Below are the code and all the weights of a small trained network. Each question names an input and a target symbol and asks about switching units off, where a switched-off unit gives its printed mean instead of its output.

import numpy as np


def w(rows, s, z=0):
    codes = np.array(rows[::2]) - 128.0
    scale = np.full(codes.shape[1], s)
    scale[-1] = z or s
    return codes * scale


def norm(h):
    return h / np.sqrt((h * h).mean(-1, keepdims=True) + 1e-5)


def f(y):
    return np.maximum(y, 0)


def softmax(a):
    e = np.exp(a - a.max(-1, keepdims=True))
    return e / e.sum(-1, keepdims=True)


def log_softmax(a):
    a = a - a.max(-1, keepdims=True)
    return a - np.log(np.exp(a).sum(-1, keepdims=True))


def net(x, mask):
    ids = ['αδεζηλμξπσφ'.index(c) for c in x.split()]
    T = len(ids)
    res = E[ids] + P[:T]
    q, k, v = (norm(res) @ M[0].T for M in (Q, K, V))
    z = softmax(np.where(np.tri(T) > 0, q @ k.T / 3**0.5, -1e9)) @ v
    res = res + np.where(mask[0], z, O[0][:, -1]) @ O[0][:, :-1]
    y = f(norm(res) @ A[0][:, :-1].T + A[0][:, -1])
    res = res + np.where(mask[1:17], y, B[0][:, -1]) @ B[0][:, :-1]
    return log_softmax(norm(res)[-1] @ U[:, :-1].T + U[:, -1])


Q, K, V, O, A, B = {}, {}, {}, {}, {}, {}
E = w([
[116,78,229,90,139],'α',
[9,80,67,122,88],'δ',
[112,208,13,149,228],'ε',
[181,111,80,56,148],'ζ',
[55,146,3,94,105],'η',
[111,157,124,193,114],'λ',
[56,135,245,170,149],'μ',
[160,120,183,149,60],'ξ',
[95,187,98,160,155],'π',
[149,148,193,90,186],'σ',
[138,180,37,147,170],'φ',
],0.0057)
P = w([
[134,170,154,141,100],'0',
[110,91,83,115,136],'1',
[62,254,191,69,174],'2',
[165,135,155,182,122],'3',
[100,120,87,105,118],'4',
[107,198,224,121,211],'5',
],0.015)
Q[0] = w([
[116,204,83,140,143],'H0',
[157,41,45,187,90],'H0',
[174,1,30,73,122],'H0',
],0.021)
K[0] = w([
[148,185,87,175,166],'H0',
[61,129,54,115,67],'H0',
[45,113,61,2,105],'H0',
],0.021)
V[0] = w([
[252,159,119,19,155],'H0',
[140,228,92,139,243],'H0',
[29,177,231,126,249],'H0',
],0.013)
O[0] = w([
[164,95,181,8,165,97],'H0',
[243,184,161,138,185,253],'H0',
[151,67,176,250,212,91],'H0',
],0.011,0.0048)
A[0] = w([
[85,59,127,144,219,145],'N0',
[170,63,188,160,53,27],'N1',
[115,84,175,50,113,55],'N2',
[154,117,6,103,186,10],'N3',
[67,128,142,120,120,2],'N4',
[43,95,142,53,113,51],'N5',
[167,138,147,69,132,159],'N6',
[53,143,214,131,87,73],'N7',
[152,164,144,97,168,38],'N8',
[111,170,187,150,108,43],'N9',
[135,127,104,62,91,22],'N10',
[149,85,125,199,92,88],'N11',
[247,59,62,146,30,199],'N12',
[66,153,95,138,140,50],'N13',
[168,12,68,108,183,72],'N14',
[79,163,146,67,200,188],'N15',
],0.015,0.003)
B[0] = w([
[141,200,133,67,39,197],'N0',
[125,46,205,183,112,144],'N1',
[227,138,139,39,178,185],'N2',
[155,98,149,138,224,181],'N3',
[125,137,161,187,107,152],'N4',
[89,108,248,142,182,211],'N5',
[115,176,62,97,182,237],'N6',
[183,127,59,151,129,177],'N7',
[48,86,140,121,97,219],'N8',
[91,95,96,106,125,173],'N9',
[177,59,56,121,124,210],'N10',
[89,114,107,48,163,177],'N11',
[92,191,200,205,3,194],'N12',
[208,127,103,87,165,185],'N13',
[55,233,106,202,158,148],'N14',
[131,54,104,170,76,255],'N15',
],0.025,0.0067)
U = w([
[225,164,99,161,14,125],'α',
[103,160,244,121,131,215],'δ',
[81,128,109,179,252,54],'ε',
[169,108,125,33,149,249],'ζ',
[226,183,159,187,148,238],'η',
[168,88,7,185,116,106],'λ',
[95,240,87,82,146,52],'μ',
[194,19,165,203,109,132],'ξ',
[28,70,153,218,117,110],'π',
[90,83,175,76,14,109],'σ',
[2,100,55,95,145,42],'φ',
],0.0084,0.0021)

Each question gives the input, a string of symbols that net reads in full, and the target symbol t.
The units are the heads (3 rows each of Q, K, V and O) and the neurons (one row each of A and B). Each row of codes is followed by its name. A weight is (code - 128) times the scale printed after its matrix; where a second scale follows, it is the last column's (O, A, B and U).
mask holds one flag per unit, heads first, then neurons. A switched-off unit (its flag False) gives its mean, the last column of its rows in O or B, instead of its output. The means were averaged over made-up inputs and are rounded, as every weight is.
A unit's drop is (log p(t) with every unit on - log p(t) with that unit switched off) / (log p(t) with every unit on - log p(t) with every unit switched off).
The circuit of an input: a set's keep is (log p(t) with only the set's units on - log p(t) with every unit switched off) / (log p(t) with every unit on - log p(t) with every unit switched off). Starting from the 12 units with the biggest drops (on a tie, the unit counted first), units are removed one at a time, each time the one whose removal leaves the highest keep (on an exact tie, the one counted first), for as long as the keep stays at least 0.8.
units of the circuit, in order: the units of the circuit, biggest drop first
unit that matters most: the unit with the biggest drop
k most important neurons: the k neurons with the biggest drops, biggest first
drop of u: that unit's drop, to one decimal
input μ η ε λ π ζ, target λ: units of the circuit, in order	(H0, N5)
input φ π δ α φ π, target α: units of the circuit, in order	(H0, N0, N7)
input φ σ η, target φ: units of the circuit, in order	(H0, N8, N6, N15)
input ξ φ η ε ζ λ, target ε: 2 most important neurons	(N12, N0)
input η ζ φ, target η: units of the circuit, in order	(H0)
input λ η ζ η ζ π, target η: units of the circuit, in order	(H0, N0)
input φ φ ε, target φ: 3 most important neurons	(N8, N15, N6)
input μ ξ φ φ λ, target α: units of the circuit, in order	(N12, N8)
input δ σ φ φ λ π, target φ: 3 most important neurons	(N8, N6, N12)
input ζ ζ δ σ σ σ, target σ: 2 most important neurons	(N0, N15)
input α σ μ φ μ ε, target φ: units of the circuit, in order	(N8, H0, N6, N15)
input ε σ η, target ε: 2 most important neurons	(N12, N8)
input η ζ ε η ξ, target σ: 2 most important neurons	(N5, N6)
input φ μ σ, target φ: unit that matters most	N8
input σ σ δ δ μ ζ, target δ: 2 most important neurons	(N0, N10)
input ζ σ λ, target ζ: 2 most important neurons	(N2, N6)
input μ ζ φ μ, target π: 3 most important neurons	(N1, N6, N11)
input ζ π η, target ζ: 2 most important neurons	(N2, N6)
input δ ζ δ π δ ξ, target π: 2 most important neurons	(N6, N2)
input φ η φ ξ φ ε, target ξ: unit that matters most	H0
input ε σ ζ, target ε: 2 most important neurons	(N8, N0)
input ε φ π μ μ ζ, target μ: 3 most important neurons	(N0, N15, N11)
input ε η ε μ ζ α, target μ: 2 most important neurons	(N0, N15)
input η ε η ε φ η, target ε: drop of N12	0.7
input ε ζ δ, target ε: drop of H0	1.1
input ζ η ζ ε, target η: drop of N2	-0.1
input π ε ζ, target π: drop of N13	0.0
